K743: [152  83 120 109  67  68 123 125 118]
K829: [152  83 120 109 123  68 123 161 121]
K548: [ 99 143 117 116 128 107 122 124 123]
both K548 K829: 
[123]
both K829 K548: 
[123]

K561: [108 131  87 116 131 125 133 133  96 128 117 118 149 121 149 117 148 166
 103 118 119 149 135 146 138 185 128 108 114 135]
K567: [151 130 159 140 109 122 117 123 167 124 142 134  98 141 100 135 105  96
 161 132 144 110 128 123 106  70 150 144 138 120]
K590: [109 131  89 116 134 127 134 133  97 129 118 119 149 122 147 119 147 165
 103 118 119 147 133 144 137 183 127 109 117 136]
K403: [145 135 123 133  97 111 116 127 154 119 140 124 101 146 105 124 113 123
 153 118 143 125 157 147 100 106 170 126 126 125]
K856: [165 138 148 146  79 103 106 123 190 114 154 129  76 161  78 128  91  97
 182 121 156 110 169 144  78  54 195 139 136 119]
K204: [109 128  96 118 136 131 136 133  96 131 118 121 149 119 148 119 105 160
 101 121 119 145 129 139 140 179 120 111 116 135]
K470: [146 133 133 136 105 117 118 126 154 120 138 127 105 144 106 126 112 117
 151 123 140 122 147 137 104  99 162 132 128 123]
K659: [143 137 108 132  88 104 113 129 152 117 141 122  99 151 104 120 115 135
 153 113 144 131 168 158  94 114 187 120 123 126]
find: [109 131  89 116 134 127 134 133  97 129 118 119 149 122 147 119 147 165
 103 118 119 147 133 144 137 183 127 109 117 136]
K590
find: [146 133 133 136 105 117 118 126 154 120 138 127 105 144 106 126 112 117
 151 123 140 122 147 137 104  99 162 132 128 123]
K470

K993: [125 128 142 126 119 137 127 132 143 126 110 116 124 125 158 127 114 143
 119 121 137 133  91 119 144]
K320: [109 118 163 163 121 139  99 126 131 123 129  86 132 142 151 146 143 107
 142 142 158 119 125 143 146]
K119: [132 113 158 129 130 139 161 136 123 127 134 125 121 126 118 133  83 127
 128 128 116 127 103 139 149]
K369: [124 104 144 143 121 146 136 133  97 118 130 125 127 140 116  88 146 160
 119 145 143 123 139  96 127]
K270: [145 118 163 163 121 139  99 126 131 123 129  86 132 142 151 146 143 107
 142 142 182 142 131 160 128]
K297: [129 135 134  92 114 126 133 136 115 117 137 129 117 113 145 132 145  98
  95 125 101 135 128 131 133]
find: [125 128 142 126 119 137 127 132 143 126 110 116 124 125 158 127 114 143
 119 121 137 133  91 119 144]
K993
find: [124 104 144 143 121 146 136 133  97 118 130 125 127 140 116  88 146 160
 119 145 143 123 139  96 127]
K369
succ: [96]
[127]

K257: [144 128 162 189  75 117 158  70  98  81]
K23: [189 168 142 144 119 192  94 133 187 159]
K345: [124 125 169 136 169 124 155 125 170 200]
K154: [144 170 162 189  75 117 135 125 169  82]
find: [144 128 162 189  75 117 158  70  98  81]
K257
succ: [155]
[125]
find: [189 168 142 144 119 192  94 133 187 159]
K23
succ: [135]
[125]
succ: [187]
[159]

K904: [117 119 122 103 136  96 128 114 122 116 147 111 118 132 167 138 130 147
 105 142 155 160 122  80 103  81 140 129 170 150]
K479: [108 129 118  61 132 121  95  88 131  96 153 128 125  88 124 116 118 163
 153 157 151 125 132 110 121 138 149 102 115 131]
K825: [129 153 129 149 105 144 114 148  94 126 107  94 168  90 154 128 159 139
  83 136 163 122 131 105 107 130 142 136 123 134]
K189: [105 136  86 135 130 148 135 107 136 118 124 112 131 119 134 135 132  82
 122 124 145 139 104 149 119 158 127 108 125 109]
K748: [143 132 105 154 130 140 128 125 139 100 129 134 149 125 129 118 155 122
 136  76 132 114 120 100 183 110 110 143 144  71]
K104: [143 153 102 138 136 108  99 138 154 118 100 141 152 117 126 129 155 141
 108 127 106 131  98 151 110 134 136 106 142 112]
K618: [140 122 128 164 109 148 119 116  76 128 159 151 115 135 131 114 122 144
 132 100 148 143 172 122 136 123 135 157 111 108]
find: [129 153 129 149 105 144 114 148  94 126 107  94 168  90 154 128 159 139
  83 136 163 122 131 105 107 130 142 136 123 134]
K825
find: [108 129 118  61 132 121  95  88 131  96 153 128 125  88 124 116 118 163
 153 157 151 125 132 110 121 138 149 102 115 131]
K479
find: [117 119 122 103 136  96 128 114 122 116 147 111 118 132 167 138 130 147
 105 142 155 160 122  80 103  81 140 129 170 150]
K904
find: [105 136  86 135 130 148 135 107 136 118 124 112 131 119 134 135 132  82
 122 124 145 139 104 149 119 158 127 108 125 109]
K189
find: [143 153 102 138 136 108  99 138 154 118 100 141 152 117 126 129 155 141
 108 127 106 131  98 151 110 134 136 106 142 112]
K104

